Below are the code and all the weights of a small trained network. Each question names an input and a target symbol and asks about switching units off, where a switched-off unit gives its printed mean instead of its output.

import numpy as np


def w(rows, s, z=0):
    codes = np.array(rows[::2]) - 128.0
    scale = np.full(codes.shape[1], s)
    scale[-1] = z or s
    return codes * scale


def f(y):
    return np.maximum(y, 0)


def softmax(a):
    e = np.exp(a - a.max(-1, keepdims=True))
    return e / e.sum(-1, keepdims=True)


def log_softmax(a):
    a = a - a.max(-1, keepdims=True)
    return a - np.log(np.exp(a).sum(-1, keepdims=True))


def net(x, mask):
    ids = ['Φβγδλψω'.index(c) for c in x.split()]
    T = len(ids)
    res = E[ids] + P[:T]
    u = 0
    for l in range(2):
        q, k, v = (res @ M[l].T for M in (Q, K, V))
        z = softmax(np.where(np.tri(T) > 0, q @ k.T / 3**0.5, -1e9)) @ v
        res = res + np.where(mask[u], z, O[l][:, -1]) @ O[l][:, :-1]
        u += 1
        y = f(res @ A[l][:, :-1].T + A[l][:, -1])
        res = res + np.where(mask[u : u + 16], y, B[l][:, -1]) @ B[l][:, :-1]
        u += 16
    return log_softmax(res[-1] @ U[:, :-1].T + U[:, -1])


Q, K, V, O, A, B = {}, {}, {}, {}, {}, {}
E = w([
[149,163,245,33,207],'Φ',
[218,50,116,117,20],'β',
[23,138,75,165,73],'γ',
[67,95,201,156,182],'δ',
[175,220,101,149,128],'λ',
[38,111,103,184,118],'ψ',
[180,174,241,178,98],'ω',
],0.012)
P = w([
[113,254,185,244,82],'0',
[119,210,161,212,100],'1',
[109,169,133,182,126],'2',
[111,156,110,146,127],'3',
[105,142,96,125,142],'4',
[100,132,84,92,141],'5',
[93,118,78,67,144],'6',
[89,97,72,44,149],'7',
[92,75,64,37,148],'8',
],0.0048)
Q[0] = w([
[202,62,196,125,184],'0.h1',
[22,110,116,161,92],'0.h1',
[60,70,9,179,81],'0.h1',
],0.012)
K[0] = w([
[112,112,165,247,109],'0.h1',
[93,75,141,19,135],'0.h1',
[151,85,100,11,83],'0.h1',
],0.014)
V[0] = w([
[165,28,146,140,17],'0.h1',
[42,103,255,49,103],'0.h1',
[238,202,85,144,162],'0.h1',
],0.0065)
O[0] = w([
[53,242,158,7,128,252],'0.h1',
[129,112,198,146,1,103],'0.h1',
[138,70,105,77,152,141],'0.h1',
],0.0053,0.0047)
A[0] = w([
[168,120,243,179,189,121],'0.n1',
[73,9,175,115,206,170],'0.n2',
[102,183,92,97,114,85],'0.n3',
[156,134,80,4,192,134],'0.n4',
[86,246,186,207,91,250],'0.n5',
[142,22,81,187,109,32],'0.n6',
[143,101,177,56,125,157],'0.n7',
[183,87,44,151,110,132],'0.n8',
[88,54,153,35,176,84],'0.n9',
[178,250,89,70,101,115],'0.n10',
[195,39,145,84,179,136],'0.n11',
[212,229,191,125,175,108],'0.n12',
[119,152,226,178,163,47],'0.n13',
[115,74,17,199,210,154],'0.n14',
[206,17,158,254,46,93],'0.n15',
[79,139,99,167,95,73],'0.n16',
],0.0081,0.002)
B[0] = w([
[157,134,156,7,130,175],'0.n1',
[61,252,123,156,115,162],'0.n2',
[166,147,117,118,154,181],'0.n3',
[152,37,131,92,112,198],'0.n4',
[131,178,43,153,187,254],'0.n5',
[85,149,196,177,162,142],'0.n6',
[109,159,103,149,37,188],'0.n7',
[145,109,201,153,148,169],'0.n8',
[87,201,89,180,97,168],'0.n9',
[135,111,166,229,130,229],'0.n10',
[121,199,107,155,61,159],'0.n11',
[231,165,127,130,146,180],'0.n12',
[86,71,158,62,184,165],'0.n13',
[132,21,109,65,98,154],'0.n14',
[112,174,195,213,218,182],'0.n15',
[135,101,70,86,129,171],'0.n16',
],0.016,0.0056)
Q[1] = w([
[117,197,225,77,125],'1.h1',
[7,108,153,176,125],'1.h1',
[152,139,213,190,181],'1.h1',
],0.018)
K[1] = w([
[122,163,146,14,206],'1.h1',
[6,93,146,157,158],'1.h1',
[105,134,75,171,204],'1.h1',
],0.019)
V[1] = w([
[129,111,106,97,146],'1.h1',
[95,139,117,131,105],'1.h1',
[68,182,181,166,1],'1.h1',
],0.0072)
O[1] = w([
[114,140,89,147,108,6],'1.h1',
[161,103,91,132,170,70],'1.h1',
[202,84,145,80,254,5],'1.h1',
],0.0054,0.0016)
A[1] = w([
[122,154,104,112,91,42],'1.n1',
[149,23,132,92,73,68],'1.n2',
[140,6,159,87,106,62],'1.n3',
[130,180,137,107,60,86],'1.n4',
[159,54,129,115,72,148],'1.n5',
[202,111,146,98,216,99],'1.n6',
[105,75,120,82,105,86],'1.n7',
[92,89,65,125,123,109],'1.n8',
[164,32,148,114,73,180],'1.n9',
[121,113,168,141,131,2],'1.n10',
[103,133,136,149,44,64],'1.n11',
[144,89,119,112,251,136],'1.n12',
[111,167,101,144,119,101],'1.n13',
[100,129,131,94,160,162],'1.n14',
[63,48,138,181,161,115],'1.n15',
[162,133,56,96,84,138],'1.n16',
],0.012,0.0055)
B[1] = w([
[90,139,181,126,129,159],'1.n1',
[188,59,179,151,252,203],'1.n2',
[173,48,227,123,252,182],'1.n3',
[112,54,77,183,78,226],'1.n4',
[57,134,71,110,48,227],'1.n5',
[123,139,143,233,156,194],'1.n6',
[134,163,56,149,150,140],'1.n7',
[49,134,81,124,183,190],'1.n8',
[35,166,152,124,30,249],'1.n9',
[99,136,152,114,199,134],'1.n10',
[191,184,128,96,207,225],'1.n11',
[162,117,157,7,57,255],'1.n12',
[116,60,136,124,145,240],'1.n13',
[191,127,87,119,126,204],'1.n14',
[217,53,82,143,42,170],'1.n15',
[137,213,220,135,153,239],'1.n16',
],0.018,0.0067)
U = w([
[92,83,106,98,139,115],'Φ',
[147,86,143,85,100,19],'β',
[80,80,219,79,132,113],'γ',
[207,183,174,153,170,254],'δ',
[136,163,151,3,141,180],'λ',
[70,166,152,90,170,2],'ψ',
[63,186,148,89,25,89],'ω',
],0.005,0.0033)

Each question gives the input, a string of symbols that net reads in full, and the target symbol t.
The units are the heads (3 rows each of Q, K, V and O) and the neurons (one row each of A and B). Each row of codes is followed by its name. A weight is (code - 128) times the scale printed after its matrix; where a second scale follows, it is the last column's (O, A, B and U).
mask holds one flag per unit, layer by layer, with each layer's heads first. A switched-off unit (its flag False) gives its mean, the last column of its rows in O or B, instead of its output. The means were averaged over made-up inputs and are rounded, as every weight is.
A unit's drop is (log p(t) with every unit on - log p(t) with that unit switched off) / (log p(t) with every unit on - log p(t) with every unit switched off).
unit that matters most: the unit with the biggest drop
top k neurons: the k neurons with the biggest drops, biggest first
top k neurons in layer l: the k neurons of layer l with the biggest drops, biggest first
drop when u is switched off: that unit's drop, to one decimal
input γ γ γ, target ψ: top 3 neurons	[1.n8; 1.n16; 0.n5]
input Φ γ β Φ, target ω: unit that matters most	1.h1
input γ γ λ Φ γ, target β: top 2 neurons in layer 1	[1.n15; 1.n12]
input γ ω ψ, target Φ: top 2 neurons	[1.n8; 1.n15]
input γ β γ β γ δ Φ, target δ: top 4 neurons	[0.n12; 1.n9; 1.n6; 1.n5]
input δ β λ ω Φ λ ω δ, target Φ: top 4 neurons	[1.n4; 1.n13; 1.n16; 1.n9]
input λ λ λ γ, target ψ: top 3 neurons	[1.n8; 1.n16; 0.n10]
input ψ β γ λ ω β ψ λ, target ω: top 3 neurons	[0.n12; 1.n9; 0.n4]
input λ λ Φ λ, target γ: top 4 neurons	[0.n14; 1.n2; 0.n5; 1.n3]
input γ γ β β, target ω: top 4 neurons	[0.n5; 1.n9; 1.n5; 1.n3]
input λ β β Φ λ γ ψ β λ, target γ: top 3 neurons	[0.n4; 0.n14; 1.n2]
input β β Φ λ δ δ δ λ, target ω: top 3 neurons in layer 0	[0.n12; 0.n5; 0.n14]
input ψ Φ γ β β β, target γ: top 2 neurons	[0.n5; 1.n3]
input β γ β, target ω: top 2 neurons in layer 0	[0.n5; 0.n16]
input Φ λ β Φ, target ω: unit that matters most	1.n4
input γ β Φ δ λ γ, target β: top 3 neurons	[1.n15; 0.n15; 0.n6]
input λ β λ γ, target λ: top 2 neurons	[1.n12; 0.n5]
input ω ψ β, target δ: top 3 neurons in layer 0	[0.n15; 0.n4; 0.n5]
input Φ Φ δ β β δ β β ψ, target λ: top 2 neurons	[1.n12; 0.n7]
input β β ψ, target λ: top neuron	[1.n12]
input β Φ β β γ Φ ψ, target β: top 2 neurons	[1.n15; 0.n15]
input γ γ β β β γ γ γ β, target γ: top 2 neurons in layer 0	[0.n5; 0.n4]
input β β β λ β δ, target λ: drop when 0.n13 is switched off	0.1
input β δ β β δ, target Φ: drop when 0.n5 is switched off	0.2
input β β δ λ λ Φ, target δ: drop when 0.n12 is switched off	1.5
input γ γ β γ β γ λ Φ ψ, target β: drop when 1.n15 is switched off	1.1
input γ λ δ, target λ: top neuron in layer 0	[0.n1]
input γ ψ ψ, target Φ: top 2 neurons in layer 1	[1.n8; 1.n15]
